Below are the code and all the weights of a small trained network. Each question names an input and a class and asks about switching units off, where a switched-off unit gives its printed mean instead of its output.

import numpy as np


def w(rows, s, z=0):
    codes = np.array(rows[::2]) - 128.0
    scale = np.full(codes.shape[1], s)
    scale[-1] = z or s
    return codes * scale


def f(y):
    return np.maximum(y, 0)


def log_softmax(a):
    a = a - a.max(-1, keepdims=True)
    return a - np.log(np.exp(a).sum(-1, keepdims=True))


def net(x, mask):
    res = np.array(x, float).reshape(1, 8) / 4 @ E
    y = f(res @ A[0][:, :-1].T + A[0][:, -1])
    res = res + np.where(mask, y, B[0][:, -1]) @ B[0][:, :-1]
    return log_softmax(res[-1] @ U[:, :-1].T + U[:, -1])


A, B = {}, {}
E = w([
[165,102,34,222,174,130,157,60],'x0',
[138,147,97,113,106,153,184,139],'x1',
[127,164,130,143,220,124,178,163],'x2',
[119,118,127,125,128,117,149,113],'x3',
[101,122,129,127,116,127,144,128],'x4',
[119,117,63,61,228,206,82,71],'x5',
[166,133,127,133,142,130,112,136],'x6',
[135,191,221,125,157,210,130,1],'x7',
],0.0097)
A[0] = w([
[142,147,161,2,115,127,149,165,104],'N0',
[59,84,188,162,206,46,21,117,114],'N1',
[101,93,72,43,186,173,86,111,2],'N2',
[123,69,51,97,138,71,103,204,34],'N3',
[108,167,144,121,247,106,175,188,19],'N4',
[169,88,89,69,56,130,85,94,87],'N5',
],0.012,0.0049)
B[0] = w([
[216,115,60,179,198,174,160,138,226],'N0',
[72,183,25,124,97,135,204,131,216],'N1',
[188,161,193,169,24,39,188,174,239],'N2',
[173,215,204,109,162,179,138,57,255],'N3',
[13,58,134,129,122,133,2,160,219],'N4',
[34,48,98,107,141,122,12,125,193],'N5',
],0.0098,0.0099)
U = w([
[117,236,254,69,166,202,134,7,63],'0',
[162,118,223,194,43,29,174,190,90],'1',
[51,68,143,141,131,146,25,123,37],'2',
[122,151,54,118,130,156,199,98,225],'3',
[134,132,122,123,154,120,167,105,254],'4',
[134,122,121,119,152,129,166,105,219],'5',
[167,118,27,180,173,175,179,106,57],'6',
],0.0077,0.0051)

Each question gives the input, the list of numbers given to net, and the class t.
The units are the neurons (one row each of A and B). Each row of codes is followed by its name. A weight is (code - 128) times the scale printed after its matrix; where a second scale follows, it is the last column's (A, B and U).
mask holds one flag per neuron, in row order. A switched-off neuron (its flag False) gives its mean, the last column of its row in B, instead of its output. The means were averaged over made-up inputs and are rounded, as every weight is.
A unit's drop is (log p(t) with every unit on - log p(t) with that unit switched off) / (log p(t) with every unit on - log p(t) with every unit switched off).
The circuit of an input: a set's keep is (log p(t) with only the set's units on - log p(t) with every unit switched off) / (log p(t) with every unit on - log p(t) with every unit switched off). Starting from all 6 units, units are removed one at a time, each time the one whose removal leaves the highest keep (on an exact tie, the one counted first), for as long as the keep stays at least 0.8.
circuit, biggest first: the units of the circuit, biggest drop first
unit that matters most: the unit with the biggest drop
k most important neurons: the k neurons with the biggest drops, biggest first
drop when u is switched off: that unit's drop, to one decimal
input [-6,3,7,-6,-2,6,-6,6], class 2: unit that matters most => N4
input [0,1,2,-3,1,-5,0,-6], class 0: circuit, biggest first => [N3 N2]
input [3,-8,7,-5,8,6,-8,3], class 3: 2 most important neurons => [N1 N5]
input [-3,-7,-5,-6,-7,-4,7,-5], class 3: 3 most important neurons => [N1 N4 N2]
input [1,5,-8,-7,0,-6,-7,6], class 2: circuit, biggest first => [N3 N2]
input [5,-2,-6,-6,-5,-5,3,-5], class 2: 4 most important neurons => [N5 N2 N0 N1]
input [-1,-8,1,4,-1,-6,5,4], class 3: circuit, biggest first => [N1 N2]
input [4,-3,1,1,-6,6,4,5], class 1: 3 most important neurons => [N2 N3 N0]
input [-3,-5,-6,4,0,5,6,4], class 2: 2 most important neurons => [N5 N3]
input [-3,-7,-6,-6,4,6,-2,-2], class 3: 2 most important neurons => [N1 N4]
input [2,-8,-5,-4,0,-7,-7,1], class 3: circuit, biggest first => [N2 N1]
input [-3,2,-4,2,3,-2,-8,0], class 2: 4 most important neurons => [N2 N3 N1 N5]
input [-1,-8,-1,0,-4,7,-4,6], class 3: 2 most important neurons => [N1 N3]
input [-3,-7,-3,6,-4,5,5,-6], class 3: 3 most important neurons => [N1 N4 N5]
input [-8,8,-5,-4,6,-3,4,-3], class 3: circuit, biggest first => [N0]
input [-6,1,2,4,-2,3,-7,1], class 6: 2 most important neurons => [N0 N3]
input [-4,-3,0,-6,2,-4,-5,5], class 4: 3 most important neurons => [N3 N2 N0]
input [-3,-7,7,7,-5,7,7,-3], class 1: 2 most important neurons => [N2 N5]
input [2,-1,7,4,3,-5,6,1], class 2: circuit, biggest first => [N4 N2]
input [-5,-2,-7,2,-3,-5,-6,-3], class 2: unit that matters most => N5
input [-2,-4,2,6,6,-5,-8,-3], class 4: drop when N1 is switched off => 0.1
input [-7,-3,7,1,5,8,8,4], class 1: drop when N2 is switched off => 1.0
input [-8,-3,7,5,-8,-6,0,0], class 5: drop when N5 is switched off => 0.2
